Here is a tiny trained network, its code and every weight. The questions are about switching its units off for an input and a class, where a switched-off unit gives its printed mean instead of its output.

import numpy as np


def w(rows, s, z=0):
    codes = np.array(rows[::2]) - 128.0
    scale = np.full(codes.shape[1], s)
    scale[-1] = z or s
    return codes * scale


def f(y):
    return y / 2 * (1 + np.tanh(0.7978845608 * (y + 0.044715 * y**3)))


def log_softmax(a):
    a = a - a.max(-1, keepdims=True)
    return a - np.log(np.exp(a).sum(-1, keepdims=True))


def net(x, mask):
    res = np.array(x, float).reshape(1, 5) / 4 @ E
    y = f(res @ A[0][:, :-1].T + A[0][:, -1])
    res = res + np.where(mask, y, B[0][:, -1]) @ B[0][:, :-1]
    return log_softmax(res[-1] @ U[:, :-1].T + U[:, -1])


A, B = {}, {}
E = w([
[68,56,5,159,110,96,74,215,118,151,155,125],'x0',
[119,143,141,171,51,248,143,94,102,138,203,77],'x1',
[114,144,124,132,152,135,113,134,138,132,130,131],'x2',
[46,114,158,131,161,136,141,46,62,35,140,135],'x3',
[132,118,112,99,81,116,150,95,134,123,117,94],'x4',
],0.012)
A[0] = w([
[134,106,105,200,75,171,95,165,140,173,167,59,148],'n0',
[45,44,88,147,144,108,125,107,113,104,156,134,91],'n1',
[141,157,126,171,128,223,153,62,96,117,187,105,148],'n2',
[121,152,155,82,167,108,159,89,134,99,111,121,176],'n3',
[119,115,101,108,105,131,133,193,177,175,136,139,129],'n4',
[254,174,167,121,139,150,151,119,209,184,112,134,225],'n5',
[100,156,207,120,141,104,151,86,113,91,92,173,199],'n6',
[96,109,132,99,178,87,137,116,113,86,83,152,213],'n7',
[160,124,95,91,132,50,91,157,148,106,109,142,255],'n8',
[144,130,102,162,88,202,164,151,129,196,178,98,126],'n9',
[141,128,107,167,113,77,136,154,167,145,97,132,200],'n10',
],0.01,0.0038)
B[0] = w([
[153,169,128,172,146,100,29,187,31,107,111,79,205],'n0',
[84,90,160,193,85,166,131,195,148,72,34,95,203],'n1',
[52,180,164,69,80,100,137,80,71,205,212,119,244],'n2',
[225,213,88,100,153,203,122,74,129,158,124,109,208],'n3',
[141,109,90,84,176,36,89,135,94,164,106,167,188],'n4',
[30,135,187,217,110,147,207,192,178,24,60,106,249],'n5',
[186,143,49,132,200,175,78,64,93,118,147,176,243],'n6',
[160,173,88,130,126,200,169,131,152,85,109,70,222],'n7',
[132,2,50,106,174,135,164,132,145,145,111,145,223],'n8',
[176,242,108,191,149,113,70,172,30,129,175,92,204],'n9',
[128,87,95,105,187,91,165,128,138,127,123,183,184],'n10',
],0.0087,0.014)
U = w([
[98,91,111,137,145,148,179,137,189,66,52,135,174],'0',
[246,159,79,109,153,126,81,114,94,116,119,119,252],'1',
[52,153,175,149,74,130,132,152,114,99,95,105,111],'2',
[119,134,123,50,130,135,141,77,93,179,184,166,45],'3',
[150,74,91,72,160,47,133,148,139,177,123,154,49],'4',
],0.012,0.0021)

Each question gives the input, the list of numbers given to net, and the class t.
The units are the neurons (one row each of A and B). Each row of codes is followed by its name. A weight is (code - 128) times the scale printed after its matrix; where a second scale follows, it is the last column's (A, B and U).
mask holds one flag per neuron, in row order. A switched-off neuron (its flag False) gives its mean, the last column of its row in B, instead of its output. The means were averaged over made-up inputs and are rounded, as every weight is.
A unit's drop is (log p(t) with every unit on - log p(t) with that unit switched off) / (log p(t) with every unit on - log p(t) with every unit switched off).
The circuit of an input: a set's keep is (log p(t) with only the set's units on - log p(t) with every unit switched off) / (log p(t) with every unit on - log p(t) with every unit switched off). Starting from all 11 units, units are removed one at a time, each time the one whose removal leaves the highest keep (on an exact tie, the one counted first), for as long as the keep stays at least 0.8.
units of the circuit, in order: the units of the circuit, biggest drop first
top k neurons: the k neurons with the biggest drops, biggest first
drop when u is switched off: that unit's drop, to one decimal
input [1,-8,-6,1,-4], class 0: top 3 neurons -> [n7 n2 n9]
input [-5,1,-3,1,-4], class 3: top neuron -> [n1]
input [-8,1,4,-5,-7], class 2: top 2 neurons -> [n5 n8]
input [-7,-1,8,0,2], class 0: top 2 neurons -> [n5 n9]
input [-4,1,6,6,4], class 3: top 3 neurons -> [n2 n0 n9]
input [-3,1,4,8,7], class 3: top 2 neurons -> [n2 n0]
input [4,-5,5,0,0], class 4: top 4 neurons -> [n5 n4 n8 n10]
input [8,-7,-1,2,4], class 0: top 2 neurons -> [n1 n7]
input [-1,0,-8,7,6], class 1: top 3 neurons -> [n5 n6 n3]
input [0,6,-8,-2,-5], class 2: top 4 neurons -> [n6 n3 n2 n8]
input [5,-3,5,0,6], class 4: top 2 neurons -> [n5 n4]
input [6,0,-5,-7,-2], class 4: top 2 neurons -> [n4 n10]
input [-7,7,7,-3,-2], class 2: drop when n5 is switched off -> 0.7
input [-6,5,-7,-3,6], class 2: drop when n5 is switched off -> 0.3
input [-7,8,8,5,-7], class 3: units of the circuit, in order -> [n2]
input [-7,-6,-1,-7,7], class 0: drop when n5 is switched off -> 0.4
input [-6,3,4,-3,-8], class 2: drop when n5 is switched off -> 0.4
